Known rows, with every step that occurs
j-f-r-n-p: [-0.07,-0.53,-0.09,-0.16,0.14,0.34,0.52,0.74,-0.13,-1.11,2.32,-1.08,0.74,0.76,0.20,0.65,-0.46,0.19,1.94,0.37,0.55,-0.79,0.15,-0.09,-0.63,-0.20,0.86,2.23,0.39,-0.82,-0.22,-0.35,-1.39,0.15,-1.44,2.25,0.50,-0.06,-1.13,0.00,3.53]
p-y-t-f-r-j: [-0.13,0.29,0.22,1.54,0.26,0.63,-0.73,0.07,0.76,0.00,2.37,-0.03,1.42,-0.10,-0.62,0.37,0.67,0.85,0.74,0.00,0.34,-0.07,0.06,0.47,-1.74,0.43,0.88,-0.11,1.49,-0.93,-1.80,-3.23,0.06,0.11,0.15,0.75,1.80,0.85,-1.10,0.25,-0.47]
t-p-n-f-r-j: [-0.12,0.83,0.32,0.52,-0.15,0.50,-0.90,1.16,0.62,0.84,0.45,-0.44,0.77,-0.15,-0.27,0.03,0.38,1.08,0.42,-0.84,0.34,-0.01,-0.44,-0.02,-1.36,0.10,0.59,0.56,1.08,-0.69,-2.30,-0.02,0.66,0.21,0.72,0.62,1.84,0.49,-0.27,0.15,0.75]
j-f-t-p-y-q: [-0.52,0.09,-0.35,1.84,0.52,0.82,-0.66,-0.09,0.94,2.12,1.05,-1.13,-0.03,-0.24,1.16,-0.10,0.49,-0.19,-0.03,-0.54,-0.81,0.06,-0.53,0.42,1.72,-0.59,-0.09,-4.57,-0.40,-0.69,1.18,-4.93,0.68,0.27,-1.10,0.89,-0.13,0.36,-1.26,-0.67,0.64]
x-j-f-t-y-r: [-0.40,-0.05,0.02,-0.31,0.96,1.28,-1.54,1.00,0.66,-1.37,2.90,-1.22,1.91,-0.46,-0.12,0.84,-0.63,0.01,-1.81,0.45,0.14,-0.37,0.36,-0.48,-1.10,-0.27,-0.16,1.23,0.20,-0.07,-0.13,-4.24,-1.62,-0.58,-1.09,1.67,-0.23,0.35,-0.74,0.14,0.86]
t-y-q-p-n: [0.02,0.32,0.42,0.14,0.06,-0.21,-0.55,1.02,0.16,1.38,-2.29,-0.58,0.04,0.66,1.12,-0.51,0.50,-0.29,-0.57,0.14,-1.14,0.92,-1.09,0.90,-0.25,-1.18,-0.40,0.03,-0.27,0.09,-0.85,0.00,-0.50,0.45,0.74,0.30,-0.61,0.47,-0.17,-0.69,3.86]
j-x-q-r-n-y-f: [-0.66,-1.03,0.61,0.45,1.08,-0.15,0.31,2.11,0.07,-0.05,3.98,0.16,-1.15,0.34,-0.45,-0.16,1.29,0.47,-0.36,-0.01,0.91,-0.41,0.02,-0.46,-1.22,0.01,0.24,0.92,1.25,-0.66,0.11,0.59,-1.36,-0.52,-1.34,2.54,2.12,0.34,0.77,1.54,4.38]
r-f-x-q-p: [-0.46,-0.14,-0.12,-1.32,-0.44,-2.13,0.72,0.75,0.31,0.80,0.18,0.37,-0.64,-0.12,0.35,0.21,0.53,0.40,-0.04,4.19,-0.49,-0.13,0.63,-0.07,0.18,-1.09,0.70,-0.15,0.20,-0.15,1.08,-3.39,-0.03,-0.14,0.48,3.44,-0.68,1.47,0.87,0.07,0.98]
j-f-r-n-q-p-y: [0.00,-1.23,-0.37,0.03,-0.25,0.09,1.14,0.76,0.64,1.29,0.86,0.16,0.30,0.41,0.66,-0.04,1.25,0.08,1.37,-1.14,-0.01,0.08,-0.03,0.66,-0.94,-0.75,0.90,0.51,0.24,-0.55,-1.03,-2.98,-1.08,0.95,-0.15,3.31,-0.32,0.53,-2.00,-0.24,3.71]
j-f-x-n: [-0.88,-0.13,-0.18,-0.72,-0.42,-0.30,-1.28,-0.68,0.94,-1.40,0.97,-2.13,-0.12,0.70,-0.39,0.42,-0.13,0.52,-0.45,3.09,0.12,0.10,1.23,-0.68,-0.59,-0.80,0.05,-0.88,0.96,0.06,1.05,-1.08,0.72,-0.64,-1.33,2.28,-0.91,-0.61,-0.32,0.34,1.70]
j-x-r-f-t: [-0.82,-0.11,-0.11,-0.74,-0.68,0.35,-0.23,-0.39,-0.72,0.08,2.72,-1.20,0.47,-0.54,-0.22,0.20,0.30,0.81,1.54,0.66,0.23,-1.13,0.42,-0.80,-0.54,-0.91,1.08,-1.02,0.09,-0.83,0.76,-3.60,-0.25,-0.61,-1.30,3.13,-0.39,-0.01,-0.20,0.65,-0.79]
f-t-y-r-j-x-q-p-n: [-0.43,-0.23,0.17,-0.65,0.33,-1.46,-0.17,2.12,-0.08,0.83,-0.18,0.20,0.21,0.04,0.56,-0.77,0.44,0.24,0.11,1.96,-0.73,0.39,0.07,-0.40,-0.79,-1.85,-0.06,1.64,0.70,-0.09,-0.99,-1.24,-1.29,-0.13,1.23,2.84,0.61,1.22,0.70,-0.33,3.35]
p-y-q-r-f-x: [-0.59,0.52,-0.31,0.25,0.47,-0.32,-1.67,-1.30,0.53,-0.76,1.04,-0.83,0.08,0.14,0.39,0.50,0.80,0.62,-2.36,1.38,0.24,-0.55,-0.08,0.72,-0.79,-0.32,0.68,-1.68,-0.04,-1.05,0.00,-3.44,-0.14,-0.38,-0.98,1.27,-0.21,1.10,-0.30,1.29,0.73]
r-j-f-t-y-q: [-0.18,0.54,0.08,1.27,0.42,-0.05,-1.04,-0.88,0.88,-0.03,0.74,-1.49,-0.36,0.13,1.15,0.28,0.28,0.05,-0.80,0.19,-0.30,-0.46,-1.23,-0.10,0.23,-0.85,-0.03,-2.03,0.58,-0.88,0.13,-3.66,0.65,-0.29,-1.04,1.93,-0.17,0.21,-0.11,-0.12,0.71]
r-j-f-x-n-y-q-p: [-0.25,-0.38,0.44,0.12,-0.21,-1.74,-0.15,0.89,1.16,0.88,-0.45,0.31,-1.59,0.70,0.57,-0.10,0.51,0.08,-0.72,2.56,-0.62,-0.39,0.37,0.08,-0.16,-0.96,-0.29,-0.34,1.59,-0.40,0.08,-3.24,0.49,0.04,0.49,4.24,0.07,0.31,0.31,0.08,4.45]
j-f-t-p-y-r-n: [-0.33,-1.29,0.01,1.01,1.30,0.63,-0.72,1.16,0.46,0.07,2.64,-0.32,0.92,0.39,0.62,0.26,-0.12,0.12,1.15,-0.06,-0.14,-0.41,0.27,0.06,-0.89,-0.08,0.73,1.63,0.15,-0.69,-0.19,-2.94,-1.56,-0.05,-1.44,0.28,1.25,0.75,-1.83,0.07,4.31]
n-f-t-p-y-r-j-x-q: [-0.89,-0.47,-0.59,0.33,0.45,-1.19,-0.06,1.42,0.15,0.91,1.80,-0.14,-0.83,-0.70,-0.03,-0.40,0.66,0.62,0.94,1.88,0.23,-0.17,0.62,-1.33,-0.01,-0.59,0.31,-0.86,1.09,-0.60,0.21,-1.51,-0.77,-0.61,0.36,3.62,1.77,1.58,1.03,0.43,0.68]
j-f-t-r-n-y-q-p: [0.08,-0.76,0.63,1.03,0.46,-0.17,0.06,1.33,0.50,1.72,1.33,-0.29,-0.74,0.67,0.75,-0.16,0.48,0.01,0.48,0.75,-0.41,-0.65,-0.79,0.07,-0.33,-0.67,0.26,1.05,0.53,-0.75,0.31,-4.58,-0.55,0.21,-0.10,3.77,0.06,0.48,-0.55,0.25,4.13]
t-r-j-x-q-p-n-y: [-0.15,-1.02,0.45,0.35,0.60,-1.19,0.51,2.18,-0.09,1.78,0.39,1.61,-0.66,0.26,-0.03,-1.34,0.78,0.46,0.58,0.31,0.66,0.20,-0.10,-0.48,-1.95,-1.11,0.03,2.24,1.25,-0.52,-1.38,0.58,-1.56,0.11,1.99,4.15,1.50,0.72,0.78,0.88,3.79]
n-p-y-x-q: [-0.46,-0.91,-0.54,0.47,0.18,-0.83,-0.20,0.59,0.66,0.40,1.58,-0.17,-0.08,-0.14,0.50,-0.43,-0.10,-0.35,1.33,2.22,0.64,0.35,1.02,0.14,1.66,-0.96,-0.22,-2.31,-0.08,-0.44,1.04,-2.06,-1.32,-0.11,-0.64,3.32,0.74,1.23,0.48,-0.01,2.64]
q-r-j-x-f-t: [-1.00,0.33,-0.54,-0.54,-0.01,-0.63,-0.16,0.94,-0.19,-0.91,3.02,0.14,-0.50,-0.67,0.03,0.19,0.40,0.73,-0.82,1.74,-0.21,-1.24,-0.24,-0.91,-0.12,-0.40,0.23,-0.10,1.08,-0.64,0.07,-3.82,0.43,-0.41,-0.62,2.45,0.81,0.36,0.14,0.66,-1.82]
x-r-n-j-f-t-y: [-0.49,-0.37,0.12,-0.26,-0.40,0.79,-1.24,-0.27,-0.16,-0.91,4.30,-2.06,0.73,-0.16,0.16,0.50,-0.33,0.31,0.23,-0.39,0.63,-0.44,-0.28,-0.53,-1.97,-0.82,1.12,2.01,0.41,-0.70,-0.62,-2.35,-1.28,-0.35,-1.74,2.41,-0.50,-0.17,-0.87,0.30,1.27]
p-n-j-x-q-r: [-0.52,-0.03,0.04,-0.33,0.19,-1.75,-0.91,0.36,-1.13,-1.04,2.69,-0.30,-1.23,0.30,-0.78,-0.64,0.49,0.37,-1.56,1.49,0.10,0.02,-1.03,-0.59,-0.49,0.13,-0.42,2.02,1.05,0.54,-0.95,4.02,-0.77,-0.53,0.17,2.49,0.71,1.54,1.27,1.02,2.02]
y-t-r-j-f-x-q-p-n: [-0.45,0.20,0.14,0.23,0.80,-0.92,-1.13,0.93,0.19,0.72,1.30,0.17,0.38,0.36,-0.39,-0.60,-0.04,0.41,0.22,2.31,-0.68,0.51,-0.58,0.15,-0.72,-1.75,-0.19,1.03,0.83,0.21,-0.19,-0.13,0.05,-0.08,0.52,3.19,0.25,1.17,-0.06,0.06,1.99]
j-f-r-t: [-0.11,0.75,-0.35,0.10,0.25,-0.59,-0.23,-1.52,-0.07,-0.03,4.90,-0.84,1.48,-0.11,-0.05,0.22,-0.10,0.38,1.26,-1.74,0.30,-0.95,-0.33,-0.48,-0.54,-0.30,1.01,1.41,1.28,-0.75,0.63,-3.86,0.15,-0.23,-1.13,1.59,-0.53,0.27,0.25,0.31,-1.15]
j-f-t-r-n-y-x: [-0.14,-1.40,0.23,1.08,0.66,0.02,-1.74,0.87,1.16,-0.45,4.47,-0.07,0.37,0.29,0.07,-0.45,-0.37,0.12,1.90,-0.66,1.36,-0.70,0.55,-0.11,-0.69,-0.60,0.28,1.37,0.81,-1.34,0.63,-3.40,-1.46,-0.45,-1.50,3.26,1.93,-0.18,-0.60,1.26,3.53]
t-y-r-j-f-x: [-0.34,0.21,-0.19,-0.85,0.94,-0.75,-1.65,-0.81,1.24,-2.09,1.82,-0.33,0.51,-0.21,-0.42,0.66,-0.31,0.48,-2.20,1.26,0.42,-0.59,0.69,-0.38,-1.58,-0.93,0.15,1.00,1.21,-0.64,-0.10,-1.87,0.08,-0.85,-0.91,2.04,0.41,0.40,-0.25,0.76,-0.86]
x-f-t-p-n-y: [-0.95,0.01,0.30,0.43,0.24,1.14,0.08,3.01,0.32,1.32,1.42,0.24,0.59,-0.68,1.09,-0.54,0.33,0.41,0.64,-1.55,0.39,0.16,0.11,-0.07,-1.12,-0.88,0.46,-1.30,-0.13,-0.88,-0.35,-2.84,-0.59,0.61,0.47,1.20,0.92,-0.51,-0.71,-0.04,1.95]
p-y-r-j: [0.20,-0.71,0.07,0.85,1.01,-0.18,-0.45,0.62,0.75,0.13,0.03,1.77,0.40,-0.04,0.07,-0.05,0.02,0.14,-1.09,0.02,0.27,-0.39,0.35,0.30,-1.01,0.07,-0.20,1.13,1.02,-0.37,-2.03,-1.06,-0.84,-0.03,0.69,0.41,1.78,1.11,-0.46,0.38,2.67]
q-p-y-x-n-f: [-0.72,-0.54,-0.64,0.03,-1.64,0.71,-1.68,1.08,0.91,0.69,0.80,-1.18,-0.31,0.27,0.43,0.24,0.23,0.02,1.18,0.39,-0.06,0.57,0.85,0.35,-0.89,-0.47,0.20,0.58,0.52,-0.07,-0.08,-0.16,-1.05,0.13,-0.11,2.13,0.01,0.15,-0.34,0.24,4.82]
p-y-x-n-j: [-0.40,-0.87,-0.39,0.14,-1.68,-0.58,-1.96,1.24,1.26,-0.62,2.97,-0.26,-0.43,0.10,0.13,-0.12,-0.39,-0.05,-0.05,0.28,1.15,0.52,1.32,0.19,-0.15,0.19,-0.03,0.06,0.88,-0.13,-0.57,0.11,-1.15,-0.15,-0.34,0.75,0.89,-0.45,-0.37,0.53,5.21]
q-p-n-y-x-r-j-f: [-0.27,-1.05,0.40,-0.63,0.13,-0.99,-0.83,-0.19,0.38,0.16,2.97,1.66,-0.35,0.27,-0.76,-0.42,-0.31,0.17,0.82,0.16,-0.29,-0.67,-0.22,0.09,-1.06,-1.35,-0.51,1.79,1.98,0.19,-0.66,1.67,0.34,-0.19,-0.53,4.75,0.82,0.48,-0.65,0.43,2.66]
f-r-j-x-q-p-n-y-t: [-0.52,0.22,0.34,1.40,0.53,-1.31,-0.38,1.66,-0.50,0.36,1.43,0.96,0.15,0.01,-0.73,-0.80,0.47,0.37,2.06,-0.34,0.40,0.53,0.48,0.04,-1.24,-1.11,0.09,1.54,1.47,-0.49,-0.92,-0.58,-1.47,0.21,1.10,4.54,1.96,0.25,0.79,0.43,3.97]
q-p-n-y-x: [-0.10,-0.75,0.29,0.02,-0.15,-0.83,-1.18,1.93,0.94,0.55,0.95,1.27,0.16,0.03,0.45,-0.98,-0.09,-0.37,1.06,-0.94,0.39,0.36,0.99,0.77,-0.09,-1.13,-0.47,0.56,0.43,-0.54,-0.14,-1.25,-1.41,0.20,0.49,2.16,1.49,-0.12,0.16,0.28,4.42]
q-r-j-f-t-y-x: [-0.32,-0.27,-0.35,0.29,-0.12,-0.60,-2.38,-0.35,0.90,-0.78,4.26,-0.43,0.93,-0.36,0.25,-0.18,-0.63,-0.07,-0.52,0.20,0.11,-0.72,-0.15,0.28,0.07,-1.02,-0.20,0.96,0.91,-0.79,0.27,-4.13,-0.54,-0.59,-1.73,2.15,0.88,0.62,0.14,0.29,0.59]
n-y-t-r-j-f-x: [-0.44,0.24,-0.12,0.63,1.12,-0.25,-1.83,-0.50,0.90,-1.19,3.34,0.10,0.39,-0.23,-1.01,0.10,-0.34,0.64,-0.82,0.41,0.94,-0.61,0.54,-0.33,-1.71,-0.91,0.25,0.68,1.42,-0.94,0.22,-2.41,0.12,-0.61,-0.62,3.31,1.01,-0.06,-0.29,1.28,-1.00]
x-r-t-p: [-0.25,0.04,0.33,0.38,0.18,0.30,-0.08,0.40,-0.89,2.75,2.14,-1.77,1.02,-0.37,-0.12,-0.87,-0.71,0.00,1.34,-0.11,-0.32,-0.54,-0.37,-0.21,0.65,0.38,0.23,-0.76,0.35,-0.56,0.94,-3.88,-0.03,-0.27,-1.41,-0.94,-0.31,0.81,1.04,-0.62,-0.48]

Rows
[-0.48,0.37,-0.05,-0.20,-0.71,-0.76,-1.78,1.97,0.25,-0.19,3.33,0.10,0.15,-0.24,-0.10,-0.06,-0.15,0.57,-0.32,0.62,0.70,0.47,-0.29,0.30,-1.51,-0.66,0.70,1.59,0.34,-0.19,-0.63,0.55,-1.13,-0.12,0.63,1.75,0.42,0.65,-0.13,0.86,3.32]
y-t-r-f-x-q-p-n-j
[-0.67,-0.84,0.00,-0.26,-0.61,1.05,-0.03,1.89,1.31,-0.06,-1.21,-2.99,0.30,0.35,0.96,-0.09,0.81,0.58,0.55,0.43,1.08,-0.04,0.51,-0.10,-0.90,-0.16,0.42,-3.60,0.03,-0.96,0.07,-3.24,-0.42,-0.09,-1.49,1.75,-0.58,-0.05,-0.85,0.14,4.94]
t-p-y-r-f-x-n-q
[0.01,-0.99,0.62,-1.55,-0.28,-0.70,0.72,1.08,0.09,-0.17,-0.34,-1.43,-0.99,0.85,-0.07,-0.18,0.59,0.13,1.18,1.46,-0.22,-0.59,-0.17,-0.05,-0.83,-0.69,0.31,0.74,0.75,-0.28,-0.36,-1.18,-0.13,0.11,-0.98,4.05,-0.83,0.38,-0.58,-0.05,3.49]
j-f-x-r-n-q-p
[-0.76,0.26,-0.19,2.13,-0.25,1.66,-1.21,0.83,0.93,2.30,-0.42,-2.70,-0.27,0.09,1.37,-0.05,0.72,0.06,0.28,0.07,-0.47,0.48,-0.18,0.29,0.99,-0.23,0.11,-4.67,-0.40,-0.82,0.40,-4.58,0.18,0.32,-0.68,0.66,-0.10,0.20,-0.76,-0.51,3.11]
x-n-f-t-p-y-q
[-0.73,-0.30,-0.20,-0.81,-1.58,-0.11,-1.31,2.43,1.44,0.05,3.04,-0.69,-0.40,-0.23,-0.03,0.33,0.28,0.31,-1.90,1.33,0.72,0.50,1.93,0.08,-0.77,-0.34,0.48,-0.42,0.77,-0.28,-0.45,-2.44,-0.85,-0.06,-0.08,0.88,0.27,-0.57,-0.36,0.44,4.25]
q-p-y-f-x-n-j
[-0.63,0.08,-0.15,0.32,-1.27,0.14,-2.43,0.94,0.71,-1.35,3.54,-1.68,0.17,0.13,-0.56,0.49,-0.52,0.79,-0.57,1.17,1.61,0.08,0.56,-0.20,-1.77,0.38,0.73,0.88,0.81,-0.51,-0.13,-0.59,-0.87,-0.67,-0.87,1.01,0.24,-0.44,-0.20,1.36,3.69]
y-t-r-f-x-n-j
[-0.07,-1.19,-0.76,0.53,-0.26,-1.64,-0.90,1.29,-0.45,0.18,3.30,0.96,-0.88,0.23,-0.86,-0.57,0.19,0.08,1.03,-0.46,0.72,0.14,0.25,-0.19,-1.42,0.31,0.48,4.24,1.22,-0.53,-0.52,1.30,-2.74,-0.38,0.14,1.46,1.78,0.30,-0.06,1.21,3.52]
q-p-y-t-r-n-j-x
[-0.70,-0.09,-0.17,1.25,-0.12,1.03,-0.85,0.07,-0.13,0.32,4.39,-2.58,0.68,0.66,1.27,0.05,0.43,-0.03,0.39,0.79,-0.67,-0.76,-1.08,0.36,-1.32,0.70,0.75,-0.68,1.27,-0.93,0.25,-3.86,-0.95,-0.22,-1.26,-0.48,-0.73,1.55,-0.21,-0.01,1.87]
x-n-p-y-q-r-t-f
[-0.60,-0.02,-0.45,-0.25,0.53,-1.44,-0.08,-0.20,0.00,-1.20,0.47,0.30,-1.65,0.21,-0.07,0.40,0.75,0.51,-2.19,1.94,0.03,-0.69,-1.82,-0.36,-0.82,0.49,-0.57,0.74,1.67,-0.35,-0.35,1.08,0.19,-0.72,-1.13,1.88,0.92,1.08,0.61,1.26,0.33]
t-y-q-r-j-x-f
[-0.18,-0.22,0.16,0.96,0.39,0.61,-0.45,1.23,-0.70,-0.62,1.44,-2.32,0.19,0.86,1.37,0.07,-0.39,-0.26,0.14,1.13,-0.02,-0.96,-0.83,0.30,-0.24,-0.19,0.46,1.45,-0.11,-1.23,-0.71,-2.89,-2.15,0.10,-1.47,1.25,0.20,0.67,-0.05,-0.14,5.03]
f-t-y-q-r-n-p
[-0.69,0.62,0.03,-0.05,0.99,-0.74,-2.10,0.49,0.88,-1.47,2.29,0.04,-0.15,0.21,-0.46,0.39,0.31,0.57,-2.95,3.30,0.38,-0.64,0.53,0.03,-0.58,0.68,-0.14,-1.82,0.98,-0.53,-0.45,-4.02,-0.46,-0.53,-0.22,2.69,0.42,0.68,0.29,1.50,0.76]
n-y-q-r-f-x-j
[-0.61,-0.43,0.07,-0.47,-0.57,-0.04,-1.93,0.22,0.42,-1.54,6.17,-1.05,0.05,-0.27,-0.30,0.30,-0.68,0.28,1.40,0.03,0.43,-0.99,0.60,-0.64,-0.08,-0.81,0.60,0.48,0.87,-0.51,0.40,-2.41,-0.10,-0.51,-1.93,3.32,0.56,-0.44,-1.10,0.48,1.28]
y-x-r-n-j-f-t
[-0.73,0.56,0.15,-0.34,0.66,0.24,-1.43,0.15,-0.34,1.24,2.38,-1.73,1.32,-0.07,0.00,-0.88,-0.49,0.27,0.75,-0.41,-0.59,0.05,-0.30,-0.09,-0.33,-1.08,0.15,-0.96,0.42,-0.35,0.53,-1.22,0.35,-0.27,-1.16,-0.15,-0.42,0.36,-0.04,-0.38,-0.08]
j-f-x-r-t-p-n
[-0.07,-0.72,-0.22,2.39,0.40,1.09,-0.88,0.88,0.16,1.34,1.39,-0.23,1.02,0.43,-0.38,-0.52,-0.66,0.28,0.65,1.00,0.73,-0.18,-0.29,0.29,-0.97,-0.11,-0.11,0.99,1.01,-0.71,-1.14,-2.09,-1.26,-0.02,-0.23,1.37,1.20,0.59,-0.35,0.36,3.49]
x-n-p-y-t-r-j
[-0.55,0.44,0.21,-1.33,-0.78,-0.88,-1.09,2.99,0.89,-0.20,2.91,0.20,-0.59,-0.47,0.09,-0.05,0.34,0.32,-1.58,0.66,0.30,0.64,0.70,0.05,-0.49,-0.91,0.26,-0.05,0.46,0.06,-0.72,0.65,-0.41,0.00,0.77,1.03,0.68,0.09,0.18,0.29,2.93]
y-f-x-q-p-n-j
[-0.82,-0.11,0.35,0.78,0.04,0.86,-0.47,2.26,-0.26,1.54,2.58,0.39,0.91,-0.45,1.06,-0.74,0.39,0.54,0.48,-2.10,0.22,-0.31,-0.41,0.29,-1.63,-0.78,0.79,0.09,-0.10,-0.94,-0.72,-2.40,-1.02,0.50,0.40,1.26,0.81,0.15,-0.47,0.29,3.01]
q-r-f-t-p-n-y
[-0.14,-0.60,0.92,-0.59,-0.32,0.18,0.13,1.91,-0.09,-0.34,-0.18,-2.41,-0.40,0.79,-0.14,-0.15,0.72,0.16,1.95,1.66,-0.28,-0.22,-0.14,0.38,-1.42,-0.06,0.56,0.09,0.71,-0.60,-0.51,-2.51,-0.68,0.08,-0.92,2.56,-0.32,0.61,-0.54,-0.19,3.32]
y-t-f-x-r-n-q-p
[-1.11,0.70,-0.23,-0.09,0.40,-1.26,-1.59,0.65,0.49,-1.00,3.50,-1.08,-0.25,-0.46,-0.41,-0.02,-0.30,0.46,0.19,2.14,0.21,0.58,0.38,-0.54,0.27,-1.09,0.17,-1.81,0.59,0.03,1.33,0.12,0.51,-0.51,-0.75,2.81,0.38,0.63,0.28,0.14,0.15]
y-t-p-n-j-f-x-q
[-0.14,-1.12,0.79,-0.18,-0.15,-1.44,0.37,1.97,0.81,0.66,1.99,-0.27,-0.22,0.52,0.07,-0.04,0.77,0.33,1.98,3.24,0.15,0.08,0.64,0.11,-0.53,-0.21,0.70,1.20,1.05,-0.62,0.20,-3.81,-1.10,-0.04,0.06,4.01,1.18,1.57,0.27,0.23,3.85]
t-f-r-n-y-x-q-p
[-0.44,0.03,1.20,0.13,0.48,0.10,-1.37,0.95,-0.06,-0.01,0.92,-0.38,0.28,0.19,-1.09,-0.47,0.18,0.65,0.18,1.91,0.03,-0.21,0.61,0.26,-2.44,-0.66,0.19,0.37,1.79,-0.68,-2.03,-1.65,-0.25,-0.23,0.41,2.82,1.30,0.76,0.03,0.49,1.54]
q-p-n-y-t-f-x-r-j
[-0.16,-0.73,-0.10,-0.41,-0.09,-2.08,0.98,1.53,-0.19,2.08,1.03,0.45,-0.86,-0.16,-0.35,-0.77,0.47,0.43,0.59,3.84,-0.44,-0.41,0.14,-1.01,0.50,-0.99,0.12,1.21,1.01,-0.23,0.52,-3.69,-0.41,-0.38,1.00,4.33,0.48,1.51,1.37,0.09,0.27]
f-t-r-j-x-q-p
[-0.30,-1.16,-0.69,0.66,0.18,-0.91,0.71,1.04,0.18,3.05,1.45,1.05,0.00,-0.40,0.15,-0.85,0.88,0.27,0.31,2.16,-0.18,0.06,0.62,-0.27,0.00,-1.28,0.51,0.13,0.48,-0.62,-0.32,-5.38,-1.37,0.20,1.20,3.82,0.55,1.59,0.02,0.11,0.81]
f-t-r-j-x-q-p-y
